Here is a tiny trained network, its code and every weight. The questions are about switching its units off for an input and a target symbol, where a switched-off unit gives its printed mean instead of its output.

import numpy as np


def w(rows, s, z=0):
    codes = np.array(rows[::2]) - 128.0
    scale = np.full(codes.shape[1], s)
    scale[-1] = z or s
    return codes * scale


def f(y):
    return y / 2 * (1 + np.tanh(0.7978845608 * (y + 0.044715 * y**3)))


def softmax(a):
    e = np.exp(a - a.max(-1, keepdims=True))
    return e / e.sum(-1, keepdims=True)


def log_softmax(a):
    a = a - a.max(-1, keepdims=True)
    return a - np.log(np.exp(a).sum(-1, keepdims=True))


def net(x, mask):
    ids = ['βδζηθστ'.index(c) for c in x.split()]
    T = len(ids)
    res = E[ids] + P[:T]
    u = 0
    for l in range(2):
        r = res
        for j in range(2):
            rows = slice(2 * j, 2 * j + 2)
            q, k, v = (r @ M[l][rows].T for M in (Q, K, V))
            z = softmax(np.where(np.tri(T) > 0, q @ k.T / 2**0.5, -1e9)) @ v
            o = O[l][rows]
            res = res + np.where(mask[u + j], z, o[:, -1]) @ o[:, :-1]
        u += 2
        y = f(res @ A[l][:, :-1].T + A[l][:, -1])
        res = res + np.where(mask[u : u + 8], y, B[l][:, -1]) @ B[l][:, :-1]
        u += 8
    return log_softmax(res[-1] @ U[:, :-1].T + U[:, -1])


Q, K, V, O, A, B = {}, {}, {}, {}, {}, {}
E = w([
[180,9,17],'β',
[190,115,82],'δ',
[155,179,168],'ζ',
[170,137,164],'η',
[108,91,214],'θ',
[119,76,111],'σ',
[133,163,214],'τ',
],0.014)
P = w([
[70,170,70],'0',
[210,111,249],'1',
[41,48,73],'2',
[189,71,192],'3',
[51,69,61],'4',
[197,90,169],'5',
[66,96,49],'6',
[204,82,144],'7',
],0.011)
Q[0] = w([
[15,198,111],'0.h1',
[213,242,123],'0.h1',
[115,27,159],'0.h2',
[147,30,1],'0.h2',
],0.0078)
K[0] = w([
[140,2,62],'0.h1',
[192,97,138],'0.h1',
[109,171,73],'0.h2',
[99,120,95],'0.h2',
],0.0083)
V[0] = w([
[122,118,141],'0.h1',
[124,217,119],'0.h1',
[158,151,59],'0.h2',
[8,134,133],'0.h2',
],0.012)
O[0] = w([
[140,115,113,154],'0.h1',
[115,211,242,5],'0.h1',
[32,138,254,133],'0.h2',
[230,241,78,145],'0.h2',
],0.0089,0.0023)
A[0] = w([
[108,2,182,64],'0.n1',
[70,140,65,244],'0.n2',
[127,154,77,181],'0.n3',
[98,144,89,254],'0.n4',
[140,91,60,43],'0.n5',
[93,56,76,52],'0.n6',
[83,135,101,200],'0.n7',
[38,138,118,124],'0.n8',
],0.0086,0.0049)
B[0] = w([
[250,220,187,254],'0.n1',
[41,31,66,247],'0.n2',
[131,17,160,175],'0.n3',
[94,63,35,225],'0.n4',
[118,210,243,177],'0.n5',
[87,212,120,206],'0.n6',
[98,81,66,180],'0.n7',
[86,106,2,136],'0.n8',
],0.006,0.0045)
Q[1] = w([
[226,131,148],'1.h1',
[227,254,194],'1.h1',
[115,57,112],'1.h2',
[156,38,223],'1.h2',
],0.013)
K[1] = w([
[186,94,95],'1.h1',
[149,7,187],'1.h1',
[194,84,104],'1.h2',
[189,145,194],'1.h2',
],0.011)
V[1] = w([
[189,33,44],'1.h1',
[1,31,184],'1.h1',
[103,203,157],'1.h2',
[166,138,170],'1.h2',
],0.0095)
O[1] = w([
[141,23,193,253],'1.h1',
[2,191,200,135],'1.h1',
[133,34,64,3],'1.h2',
[106,145,95,160],'1.h2',
],0.0084,0.0048)
A[1] = w([
[157,113,9,19],'1.n1',
[90,134,191,2],'1.n2',
[157,234,232,174],'1.n3',
[151,192,128,110],'1.n4',
[79,27,49,42],'1.n5',
[254,157,92,160],'1.n6',
[246,25,193,145],'1.n7',
[138,190,176,95],'1.n8',
],0.0097,0.0056)
B[1] = w([
[104,229,212,147],'1.n1',
[137,255,177,137],'1.n2',
[164,108,70,144],'1.n3',
[160,148,94,130],'1.n4',
[219,162,168,169],'1.n5',
[104,91,213,209],'1.n6',
[119,176,65,253],'1.n7',
[155,109,140,125],'1.n8',
],0.0095,0.017)
U = w([
[116,144,160,45],'β',
[64,147,76,109],'δ',
[126,205,78,60],'ζ',
[78,119,7,217],'η',
[189,140,111,151],'θ',
[118,62,130,231],'σ',
[165,172,169,2],'τ',
],0.012,0.0085)

Each question gives the input, a string of symbols that net reads in full, and the target symbol t.
The units are the heads (2 rows each of Q, K, V and O) and the neurons (one row each of A and B). Each row of codes is followed by its name. A weight is (code - 128) times the scale printed after its matrix; where a second scale follows, it is the last column's (O, A, B and U).
mask holds one flag per unit, layer by layer, with each layer's heads first. A switched-off unit (its flag False) gives its mean, the last column of its rows in O or B, instead of its output. The means were averaged over made-up inputs and are rounded, as every weight is.
A unit's drop is (log p(t) with every unit on - log p(t) with that unit switched off) / (log p(t) with every unit on - log p(t) with every unit switched off).
The circuit of an input: a set's keep is (log p(t) with only the set's units on - log p(t) with every unit switched off) / (log p(t) with every unit on - log p(t) with every unit switched off). Starting from the 12 units with the biggest drops (on a tie, the unit counted first), units are removed one at a time, each time the one whose removal leaves the highest keep (on an exact tie, the one counted first), for as long as the keep stays at least 0.8.
units of the circuit, in order: the units of the circuit, biggest drop first
k most important neurons: the k neurons with the biggest drops, biggest first
which heads matter: for each layer, one digit per head in row order, 1 if its drop is at least 0.15 and else 0, layers parted by /
input β ζ σ, target β: units of the circuit, in order	0.h2, 1.h1, 1.n2
input θ ζ η, target θ: 2 most important neurons	1.n5, 1.n7
input ζ δ β σ τ, target ζ: units of the circuit, in order	1.h1, 0.h1, 1.n1
input δ σ σ σ σ, target δ: units of the circuit, in order	0.h2, 1.h1, 0.n1
input β σ δ σ δ β σ δ, target η: units of the circuit, in order	1.n7, 1.h1
input ζ σ η ζ ζ, target ζ: units of the circuit, in order	1.h1, 0.h1
input β β θ, target β: 2 most important neurons	1.n2, 1.n7
input ζ β δ β ζ ζ σ, target ζ: units of the circuit, in order	1.h1, 0.h1, 1.n1
input θ ζ τ, target θ: which heads matter	01 / 10
input β σ σ θ σ σ θ, target β: 3 most important neurons	1.n2, 0.n2, 1.n7
input θ σ ζ θ σ σ σ, target θ: units of the circuit, in order	0.h2, 1.n5, 1.h1
input σ ζ τ σ τ, target σ: which heads matter	01 / 10
input τ β σ σ σ, target τ: units of the circuit, in order	0.h2, 1.h1, 1.n1, 1.n6
input θ ζ β, target θ: units of the circuit, in order	1.n5
input σ ζ σ τ τ ζ, target σ: which heads matter	00 / 01
input β η σ δ σ σ ζ, target β: units of the circuit, in order	1.h1, 1.n2, 1.n7, 0.h2
input β σ θ σ δ σ, target η: which heads matter	00 / 00
input θ σ σ τ δ, target θ: units of the circuit, in order	0.h2, 1.h1
input δ σ δ, target δ: units of the circuit, in order	0.h2, 1.h1
input σ δ σ θ, target θ: 2 most important neurons	0.n1, 1.n7
input σ σ σ ζ θ β η, target σ: units of the circuit, in order	1.n7, 1.h1
input β η δ, target β: units of the circuit, in order	1.h1, 1.n2, 0.h2
input σ σ δ σ, target η: 3 most important neurons	1.n7, 1.n5, 1.n1
input τ δ σ η δ τ β, target τ: most important neuron	1.n1
input σ σ δ, target σ: 4 most important neurons	1.n7, 0.n1, 0.n2, 1.n1
input σ σ τ σ δ, target σ: 3 most important neurons	1.n7, 0.n1, 0.n2
input τ θ ζ ζ δ, target τ: 2 most important neurons	1.n1, 1.n7
input δ β ζ, target δ: which heads matter	11 / 10
